Each row has a class, written as a number after it.
[-265   -8 -250   82  102 -598  -12 -111  157  -59  -92  101 -591   -2
  108 -495  -51 -358 -292   66  -40 -216  -65  274 -147  227 -298 -378
  331 -171 -421  254 -119  -99  129  327 -334   85  174]	4
[ -89 -164  207   67  100  -29  -94 -196 -200  157  172 -360 -164   26
 -486 -104  -71  104 -227 -218 -277 -182 -224  116  446   24 -206 -500
 -368 -156  -94   60 -162  -80  430   12  404  -86  145]	6
[-298   99 -140  180 -127 -189  -74 -169 -326  257   12 -215 -300   70
 -115 -347 -133 -138 -307 -221  -73 -411 -214  243  100  232  161 -475
 -130   18 -381  519   76   53  350    3   64 -200  336]	7
[-182   82  241  113    1 -305  -29 -255 -291   77   65 -295 -595  -31
 -274 -366  -17 -174 -163 -352    5 -201  -47   90  339 -270  213 -275
 -243   -6 -376  337  -45   75  353  -44  167 -208  379]	1
[  31   66  344  117  269  -47  -13 -135 -133  -14  -80 -116 -242  116
 -269 -274  -67 -105   81 -291   79    7 -186   63  471 -333  -22 -256
 -260   56 -441  265 -248  -69  366  -45  105 -224  153]	0
[-299  235  287  225   57   -4   76 -232 -268  140  341 -257 -390  -64
  230 -518 -387 -178 -197 -407   74 -126 -186   93    8 -180  486 -237
 -235   40 -458  460  130   68  488  -66  172 -280  372]	9
[-345   93 -101   91  -26 -633 -219 -301   73   90  -76 -100 -700   16
  132 -716 -182 -317 -328 -175  420 -344  153  379 -161  210  236 -345
  376 -141 -556  698 -107  -75  128  144 -553   57  234]	4
[-399  158  -19  117   99 -467  151 -275   62  -67 -178 -132 -733 -177
  -83 -579  -79 -467 -103 -132  184 -244  114  149   47 -124 -237 -285
  185 -209 -660  479 -191   -3  225   75 -320 -114  327]	1
[-216  298  -60  194  -57 -474  -25  132   89  -18 -305  249 -405  -16
  239 -405  107 -368  -17   92  168  -33   64  180  -62  -14 -143 -246
  264   69 -519   76  -27   -2  -49   80 -495   20  -71]	0
[-331   77   56  212  -64 -670 -183  -27  139  -96 -130  196 -693   56
  291 -739  -43 -262 -216   12  176 -120  128  429 -220  -11   24 -194
  342  -74 -553  476  -47  -32   98  365 -565   45  369]	7
[-247   -6  271  265 -166 -327 -210 -110 -239 -122  151  -10 -474   96
  364 -708 -252  -48 -165  -82  -79 -129  158   53  -63  -50  437 -109
   43 -157 -359  175   64  -56  185  172 -205  -68  568]	0
[-179   16  103  283  124  -19  -22   83 -139   87   61  -99 -200   78
 -147 -214  -94   36 -105 -240 -246 -156 -290  282  309  166 -123 -415
 -282  152 -287  197   85  197  437  214  316 -209  591]	7
[-123 -178  253   28  -75 -108 -264  -17 -262   -3   29 -140 -191   92
  -95 -223   20   28 -298 -258 -236  -41 -201  187  114 -102  -13 -246
 -316   11 -113  239   42  117  325  218  247 -211  348]	3
[ -72 -318 -113  119   -3 -384 -187 -122 -150 -133   34   12 -305  133
  -46 -256  -74 -192  -62 -101  -79 -241 -240  251  210  140 -204 -292
 -122 -197 -263  433   30   63  285  325   53 -145  709]	3
[-259  111  -57   78  -61  -73  -46  -44 -187  266  289  -54 -321   26
  302 -239 -124 -207 -230 -235 -132 -273 -457  203  -57  243   81 -420
  -53  -51 -336  167  149   42  419  138  183 -220  499]	4
[-316  127  208  351    3 -343 -329  -46 -314   35   54 -212 -422  105
   85 -508 -118  113 -219 -335  -52 -149  107  384  165   56  499 -250
 -270  196 -255  597  272  316  257  241  147 -150  569]	9
[-140 -113  250   64  -45  -15 -227 -171 -318  104  132 -206 -233  188
   36 -484 -151  216 -187 -235  -51 -264  -64  198  168  118  334 -248
 -302  -47 -299  206   45  133  310   76   42 -175  455]	1
[-482    4  -33  159 -137 -538  -94 -268   93  -29  -19  103 -757   -9
  127 -773 -194 -221 -305  -65  190 -353  274  286 -188   41   22 -160
  344 -140 -598  301  -65 -100  111   94 -612  -70  391]	7
[-106   -6   65   84   55   46 -170  -86 -240  166    3   -2 -100  154
 -326 -186  110    7  -86 -315 -175 -268 -279   68  234  171 -117 -514
 -433  124 -166  -22 -151  -24  464  -52  205 -311  197]	9
[-291  213 -201   89  113 -628   11 -190  190   96 -247  -23 -783   18
   92 -469    1 -261 -143   59  248 -120   47   72  -91  -11 -123 -176
  469 -274 -714  208 -134 -136  -23  133 -474   85  219]	8
[-299 -104   46  393 -200 -172  -92  -93 -336  123  121  -91 -234   32
 -182 -230   -1 -100 -317 -228 -148 -110  -86  361  -32   64  184 -221
 -204  -13  -86  441  186   93  399  287  297 -270  647]	7
[-431   40  117  202  -98 -126   -8 -277 -137  142  309  -60 -532 -198
   88 -379 -131 -227 -169 -154   10 -230 -163  296   75 -230   82 -214
    4 -214 -321  306    3  -15  373  111  134 -180  649]	3
[ -71   92   37  -46  129 -330    5   63   93 -147 -294  140 -355   75
  -35 -495   60 -117 -145  103   16  -74   34  238  -56  -15 -194 -173
  142   98 -509  131 -105   73  -19  195 -394   10 -165]	1
[-139  246  435  239  -26   61 -248 -202 -335  228   63 -206 -393  220
  306 -717 -182  170  -55 -275   92   62  -76  114   94   30  899 -180
 -272  -34 -671  302  142  163  199   98   88 -200  486]	9
[-139   73  -98   38  216 -478  -30 -160   71   49 -248 -220 -500  122
  -29 -302  -29  -27 -130   55  202   -7   18  173  133   14  -28 -187
  164 -197 -600  495 -100   42  -38  231 -221  161  131]	8
[-339  137   15  229  -56 -733 -184 -122   78  -88  -85   60 -713   19
  283 -705  -67 -231 -168   -8  164 -164  244  250 -192  185  167 -193
  303  -80 -444  258   59  -48   52  228 -507   53  291]	8
[ -54  -82  209  184  165   56   83   63 -163   25  264 -150  -28  118
   79 -295 -408  -65 -150 -289  -21 -205 -476  153  213  118  -68 -404
 -225  109 -444  165   69  135  611    8  126 -340  295]	7
[-528   67 -251   44 -114 -595  -58 -188   70   13 -112  -54 -820 -198
  143 -596  -97 -268 -374  -85  201 -443   87  349  -99  160 -119 -402
  359 -166 -541  389   24  150   36  212 -404    6  357]	7
[-210  166   27  200  104 -636  170  -50  245 -229    1  200 -589 -146
   35 -527  -98 -457  -59   -3  235  -86  238  265   81 -261 -215 -173
  325  -27 -561  173 -128  -36   56  145 -553  -61 -140]	5
[-142   44  127   80   36  -59 -118  -86 -306   61   54  -53 -340   83
  296 -470  -70  -90 -146 -198 -118 -239 -328  135   80  148   94 -472
 -144 -133 -329  209    3   -8  347  224   52 -181  260]	1
[-196  138  143  228  -52 -113 -312 -252 -312  170  -44 -174 -411  -12
  165 -464   44  -31   36 -226  213  -97  -13  164  138  -27  597 -126
   -2  -58 -201  423   60   40  185   52  167 -170  609]	3
[-284  -42  -19  315  -96 -528  110 -231  -34 -155 -156 -259 -543 -115
  107 -829 -161 -256 -245  -77  209 -198  330  280  -89  165  225 -379
  170 -327 -551  501  -53   86  126  361 -413  -46  299]	2
[-204  -87  111  197  133 -356  123 -249 -174  -87  199 -421 -331   10
 -438 -174 -298 -212 -330 -316 -243 -232  -84  124  338 -167 -311 -294
 -147  -15 -208  492  -78  -29  487   73  222 -178  290]	5
[-244  106  -88  226   41 -636 -163   28  192  -56 -218   98 -450  -72
   -6 -421  112 -149 -181  -65   89 -183  144  425   79  154  -93 -328
  195   87 -254  191  -36  120   52  232 -366   70   64]	4
[-378   85  219  474   28 -588  172   70   63 -385  -51   88 -563  -35
  138 -531 -195 -231 -116  -26  -28  -49  297  300  -38 -120  -88  -48
  110  -19 -574  430  146  184  151  412 -389 -114  399]	7
[-328   67  110  298 -103 -710  -84  -44   35 -280  -59  136 -691   18
  283 -665 -125 -223 -143  -11   90 -166  226  291 -191  -68   70 -118
  169 -126 -617  375  131  127   20  358 -507   26  438]	4
[-298  -59  164  296 -253  -86 -332  -90 -341  149   99 -197 -119   55
  203 -305 -195 -116 -190 -332  298 -180 -122  355   -8  -29  270 -212
 -256   97 -185  487  251  177  321   10   59 -273  691]	3
[-371  -17 -116  164   71 -800 -279 -198  205 -123 -101   33 -652   88
  209 -439 -160 -173 -302 -105  329 -236  179  440   45  145  -99 -157
  424  -38 -332  485  -11   77   39  335 -540   80  411]	5
[-102  -87  190  256  196 -105  -82   22 -198  -61  -62    1 -281  117
 -147 -333  -14  -81 -227 -327 -232 -113 -271  390  234  -12 -155 -426
 -129   46 -199  331  -36   63  539  429  213 -339  332]	2
[-365  174   69  215  -12 -693  -65 -138  180  -34 -184   13 -703  -81
   43 -563 -128 -454 -111  -39  255 -163  169  214   28  -80 -273 -318
  337  -98 -599  361  -91 -168   83  -50 -573   79 -108]	7
[-230  199  -21  282  -39 -139 -164 -181 -259  163  -98 -101 -273   90
   27 -464  -49 -202  -94 -226   -1 -185 -166  311  -22  153  267 -425
 -109   24 -413  583   59  -26  303  155   62 -230  387]	2
[ -45   92  129   37  229    1 -237   34 -244  163 -256 -141 -110  322
 -193 -299   95   70 -140 -326 -111 -122 -230  106  223  126   32 -514
 -315  247 -279  314 -153  -20  461   79  154 -250  191]	2
[-224   60  304  299 -218 -243 -339  -39 -331   50   99 -216 -249  128
  143 -691  -52  209 -377 -226 -216 -200  244  251   40  195  730 -179
 -130  225  -83  248   88  102  274  153  -55 -182  384]	3
[-223  169  223  224  211 -429    3  -82  132 -248 -112  223 -653   83
  213 -553 -149 -300  -16 -117  275   -3   51  179  -34 -225  -22 -115
  174  -58 -721  384 -133    5  148  289 -477 -116  251]	9
[-149  -66    1  131  212 -135 -182   64  -56  111  -42  322 -273  320
  -76 -109  -17  -87  -99   -6  -60  -51 -536  311  173 -137 -393 -268
 -105   -5 -535  190   -3    6  374  264   63 -144  621]	1
[-154  182  300   20  137 -201 -166   -2 -163  103  -32 -114 -357  202
   37 -360 -166 -208  -75 -213  116  -82 -252   29  210 -257  -76 -308
 -174  215 -568  296  -11  -62  364 -209  -53 -121  190]	1
[-409   47   17  238   33 -838 -304  -28  130 -179 -142  -46 -715  157
  254 -509 -138  -87 -179 -109  238 -210  284  357  -65   -4 -167  -71
  244   62 -488  523  135  143    1  259 -522   91  581]	9
[-286   17  -50   43  -60 -115 -220 -219 -291  163  100 -401 -294   -2
    7 -355  -94   45 -240 -377   13 -506  -13  166  285  228  191 -469
 -208  101  -66  390  -94  109  329  -74   99 -161  431]	9
[-124 -103  -89  151  106 -512  111 -157  188 -140  -95  -59 -372  -73
   -6 -642 -225 -295 -167   98  273 -161  218  254   72  161 -131 -259
  409 -200 -418  245 -202 -123   79  129 -513  103  -59]	0
[-159   57   38   77   75 -389  -35   36   52 -203 -380  -41 -459   26
   20 -536   32  -69 -125 -100  164 -212  265  177  -20   98  -75 -249
  147  -23 -387  294 -118  137    2  274 -445   30  153]	4
[-238 -155   32  308 -265 -438   76 -217 -405 -156  126 -298 -451 -123
  -40 -352  -70 -252 -304 -364  -35 -361  -21  187  255  -67   80 -412
 -213 -134 -218  617   92  166  362  242  101 -207  479]	9
[-230   17   51   60  -15 -293   80 -338   -6  -19  203   63 -415  112
  122 -571 -244 -104 -206 -100  114 -436  -34  143 -125  189  105 -238
   35 -156 -607  170 -192 -117  340   35 -503 -194  196]	6
[ -76  138  237  343   91   47   43  -25 -459   -5   40 -183  -71  259
  -96 -442 -141  254 -273 -385 -252 -194 -146   95  142  131  543 -325
 -515  233 -332  326  168  167  434  233  225 -371  331]	9
[-571   63   86  115  -95 -574 -273 -243  193   83  128  -33 -680  -72
   14 -479 -156 -166 -318 -127  152 -366  201  538  -77   45 -115 -324
  222 -102 -371  323  -64  -17  181  113 -455   35  249]	2
[-235   80   29  101  -35 -206  183 -176 -227   19  358 -196 -265   61
 -290 -369 -326 -105 -338 -141 -191 -443 -274  225  135 -164   38 -314
 -170   82 -606  488   40  -16  425  -26   64 -234  293]	9
[-504  281  197  234  -44 -505   51    8  100 -257 -158  -20 -663 -256
   19 -784  -71 -317 -232  -55   80 -197  408  418 -247 -292  -87 -281
  212   61 -494  454  -63   65   99  264 -454  -39  121]	2
[-369  329  -49  157  -85 -465  -58  -85   -9   96 -168 -152 -525 -109
    5 -653  -70 -146 -268  -25  122 -346  316  296  -57  146  216 -343
  177   24 -476  301  -54  102   25   15 -450    6    0]	6
[-196   -7  -30  170  142 -591  -18 -100   44 -245 -361 -136 -610   28
  174 -687  -53  -29 -189   24  122 -109  416  235  -21   99   68  -40
  333 -129 -336  536  -39  117  -27  414 -396  133  380]	6
[-170  101    2  142   83 -455  199 -292  109 -106   30  -63 -485  -73
 -158 -400  -54 -267  -59   21   32 -264  -12  117  137  -56 -165 -333
  147 -315 -567  334 -363 -166  186  130 -359   14  -74]	9
[-212   -9    9  204   55 -585  106   72  133 -323 -164  257 -549  -75
   73 -401   26 -333 -195   44 -184  -19  -65  276  -12 -133 -477 -205
  272 -156 -503  161  -36   48  107  496 -292  -60  162]	0
[-279   76  109   12   65 -664 -132 -214   98 -162 -182  134 -795  -17
   73 -661   -8 -497  -57  -91  329  -92   80  251  -38 -169 -199 -236
  272  -77 -652  445 -142 -125  112  141 -435  -40  211]	0
[-390  276    8  103 -158 -694 -143   29  124  -84  -65  117 -621  -46
  289 -551    0 -228 -189   99  -20 -306  244  243 -160  -16  -84 -189
  337   40 -500  194 -114    9   17   55 -689   76  -41]	8
[-266  171  160  221  -82 -263 -160 -158 -312  234  216 -141 -463  277
   71 -391 -120  132 -252 -114 -230 -219 -154   48   44   47  425 -218
 -149  -64 -506  206   84   15  318   74   53  -85  516]	9
[-115 -199  266  209    4 -197 -209  -24 -293 -134  -70 -213 -388  101
  -37 -588 -164   49 -273 -360   80 -157   40  360  197   14  293 -270
 -157   53 -233  567   78  255  324  368   75 -221  626]	7
[-151 -145  312   16  143 -186 -348   -8 -125  -60  136 -120 -383  103
   64 -357 -129   73 -123 -350  -39 -127 -117  251  204  -22  -66 -312
 -202   15  -92  226   66  -11  341  221  147 -143  447]	8
[-176  169  201  175  123 -245 -152  -17 -188  154   50 -144 -412  169
 -101 -214  -37  -31  -87 -193 -102  -25 -226  215  277 -184   48 -273
 -260   80 -523  413  107   98  266  119  202  -87  442]	1
[-317   60 -157  155   64 -424   85  179  157 -162 -258   81 -247  102
  196 -411   21  -76 -288   97 -150 -262   41  324 -145  338 -424 -338
  280   85 -402  137  -35   98  183  396 -460  -60  148]	2
[-205  130   90   99  149 -301  -67  -94  -95    7  -30  -54 -550  -62
   66 -332 -100 -351  125 -265  113 -246 -232  149  365 -168 -238 -416
 -123   57 -398  287  -16   18  317 -112   29 -162  292]	7
[ -27  286  244  193  222   70  155   -4 -305  127   45  -24 -135  200
  -67 -365  -94 -202  -71 -192  -84   13 -456  134   80  -64  246 -254
 -256  249 -639  372   58   47  536   57  235 -402  206]	1
[-248  -87  -11   90   27 -687 -239   26  237 -246 -214   98 -537    2
   27 -437   24 -271 -234  -35   -9 -148  126  337  -55  143 -502 -337
  284  -37 -239  220  -69  -99   11  341 -419  128   93]	4
[-151 -220  -28  302   24 -694  -30 -101   42 -395 -210 -131 -481  -75
  -57 -658 -126  -99 -251  -71  189 -160  553  349  118   67   81 -109
  205  -95 -219  408  -25  141  -34  368 -485  -18  147]	8
[-298  246   53  251   33 -156   57 -172 -245  271   92 -227 -521 -122
  164 -431 -162 -302 -167 -240  168 -154 -147  176   55 -177  223 -275
   74 -127 -404  423   43   -5  392   -2  116 -197  419]	6
[-193  -25 -154  142   24 -469  -55 -103   58 -162 -283  -39 -412    7
  167 -567   22 -106 -121  -98  122 -290  151  229   60  270  -42 -404
  133  -85 -423  278 -141  125   93  280 -439  -61  226]	2
[-355  260   71  199  156 -610 -137   69  183  -93 -384  116 -669  119
  292 -415   37 -194   31   96  131   32   44  215  -43  -78 -232 -193
  233  -60 -641  196   51  118    7  283 -398  108  384]	2
[-405  176 -267   70  183 -733 -137 -146  251   89 -116  153 -848  -43
  121 -456   35 -384  -67   52  256 -270   69  361  -16  101 -249 -265
  472  -74 -515  368 -103  -15   85  131 -404  149  357]	4
[-279  142  -52  267   41 -592   40 -137   25 -171 -133  -44 -575  110
  357 -691 -209 -262 -292 -163  222 -167  194  172 -212  166  186 -163
  308  -82 -590  494  -47   81  157  398 -568 -137  423]	5
[-280  145  125  222  -44 -173   48 -255 -356   71  188 -187 -598   13
  103 -685 -203 -121 -301 -205 -187 -232  -98   98  -51   76  474 -347
 -103 -157 -476  340   86   29  332  238  135 -190  467]	9
[-196  101  -40  -61   49 -185 -297 -224 -151  338  -46  -25 -546  118
  -14 -150  170 -159  -23 -251  194 -233 -354  143  236   33  -47 -464
  -69 -138 -413  266 -211  -82  300   15   44 -136  389]	8
